Below is a small trained network, with its code and all its weights. Each question gives an input and a class and asks what happens when units are switched off, that is, made to give their printed mean instead of their output.

import numpy as np


def w(rows, s, z=0):
    codes = np.array(rows[::2]) - 128.0
    scale = np.full(codes.shape[1], s)
    scale[-1] = z or s
    return codes * scale


def f(y):
    return y / 2 * (1 + np.tanh(0.7978845608 * (y + 0.044715 * y**3)))


def log_softmax(a):
    a = a - a.max(-1, keepdims=True)
    return a - np.log(np.exp(a).sum(-1, keepdims=True))


def net(x, mask):
    res = np.array(x, float).reshape(1, 3) / 4 @ E
    y = f(res @ A[0][:, :-1].T + A[0][:, -1])
    res = res + np.where(mask, y, B[0][:, -1]) @ B[0][:, :-1]
    return log_softmax(res[-1] @ U[:, :-1].T + U[:, -1])


A, B = {}, {}
E = w([
[142,208,53,168,221,234],'x0',
[170,250,84,48,155,97],'x1',
[173,33,47,79,140,153],'x2',
],0.011)
A[0] = w([
[128,69,79,81,153,172,103],'N1',
[114,114,120,132,188,174,74],'N2',
[155,138,173,105,116,158,254],'N3',
[82,193,200,137,155,96,140],'N4',
[112,165,93,136,153,203,110],'N5',
[94,182,98,192,157,217,145],'N6',
[38,182,176,129,148,140,101],'N7',
[129,202,158,174,59,147,122],'N8',
[210,167,91,130,160,36,82],'N9',
[112,198,97,100,128,85,106],'N10',
[108,138,47,155,159,180,111],'N11',
[223,72,72,28,99,163,105],'N12',
[181,174,152,89,177,82,151],'N13',
[184,173,127,222,152,177,97],'N14',
[191,114,57,108,67,153,184],'N15',
[160,125,246,83,71,96,91],'N16',
[59,189,145,159,99,160,126],'N17',
[117,167,93,93,175,32,100],'N18',
[68,204,77,149,146,212,91],'N19',
[151,153,136,52,169,1,114],'N20',
[119,205,220,131,155,99,130],'N21',
[156,213,132,71,168,107,138],'N22',
[59,44,134,152,105,163,81],'N23',
[125,181,188,162,104,150,107],'N24',
[72,70,139,237,143,158,115],'N25',
[136,144,117,154,142,167,76],'N26',
[124,94,142,86,98,31,115],'N27',
[71,93,185,239,119,144,129],'N28',
],0.0097,0.0098)
B[0] = w([
[68,143,135,107,168,98,179],'N1',
[114,148,107,135,132,43,155],'N2',
[130,129,239,131,101,254,241],'N3',
[58,104,112,64,149,152,216],'N4',
[152,176,142,117,83,80,203],'N5',
[149,171,166,132,56,130,254],'N6',
[90,118,94,83,170,80,179],'N7',
[107,112,104,78,162,120,186],'N8',
[161,79,41,172,160,75,170],'N9',
[137,93,74,144,167,129,184],'N10',
[140,160,146,99,70,68,207],'N11',
[85,115,92,52,154,80,211],'N12',
[163,104,131,192,169,185,201],'N13',
[113,169,137,135,80,64,199],'N14',
[71,105,117,89,129,200,202],'N15',
[104,181,139,166,74,83,223],'N16',
[89,107,122,105,119,124,187],'N17',
[161,126,98,195,183,111,178],'N18',
[151,170,142,125,110,89,223],'N19',
[170,120,122,175,120,119,216],'N20',
[112,91,111,92,128,128,217],'N21',
[187,118,85,150,144,174,229],'N22',
[162,148,103,143,156,84,199],'N23',
[71,68,75,57,174,72,174],'N24',
[185,100,64,165,187,136,228],'N25',
[140,172,84,115,112,23,145],'N26',
[158,196,168,131,26,61,221],'N27',
[173,111,89,163,185,150,237],'N28',
],0.0093,0.0099)
U = w([
[151,185,158,134,27,48,67],'0',
[202,101,91,202,201,111,73],'1',
[27,103,112,8,174,88,80],'2',
[143,133,201,111,87,226,254],'3',
],0.012,0.0069)

Each question gives the input, the list of numbers given to net, and the class t.
The units are the neurons (one row each of A and B). Each row of codes is followed by its name. A weight is (code - 128) times the scale printed after its matrix; where a second scale follows, it is the last column's (A, B and U).
mask holds one flag per neuron, in row order. A switched-off neuron (its flag False) gives its mean, the last column of its row in B, instead of its output. The means were averaged over made-up inputs and are rounded, as every weight is.
A unit's drop is (log p(t) with every unit on - log p(t) with that unit switched off) / (log p(t) with every unit on - log p(t) with every unit switched off).
most important unit: the unit with the biggest drop
top k neurons: the k neurons with the biggest drops, biggest first
drop of u: that unit's drop, to one decimal
input [7,-7,5], class 0: top 2 neurons : [N11; N6]
input [-1,3,0], class 3: top 2 neurons : [N25; N28]
input [5,5,4], class 0: top 2 neurons : [N11; N5]
input [7,-2,-6], class 0: most important unit : N6
input [1,-8,-8], class 1: top 3 neurons : [N28; N25; N12]
input [-3,-7,-6], class 1: top 2 neurons : [N28; N25]
input [1,-3,-1], class 3: top 2 neurons : [N9; N18]
input [7,-7,4], class 0: top 2 neurons : [N11; N6]
input [-1,-2,4], class 2: top 2 neurons : [N6; N12]
input [5,3,-6], class 2: top 2 neurons : [N4; N24]
input [0,2,4], class 2: top 2 neurons : [N12; N6]
input [6,1,7], class 2: top 4 neurons : [N12; N15; N1; N27]
input [-1,3,4], class 2: drop of N21 : -0.1
input [-3,5,-6], class 2: drop of N4 : 0.6
input [-7,8,4], class 1: drop of N18 : 0.4
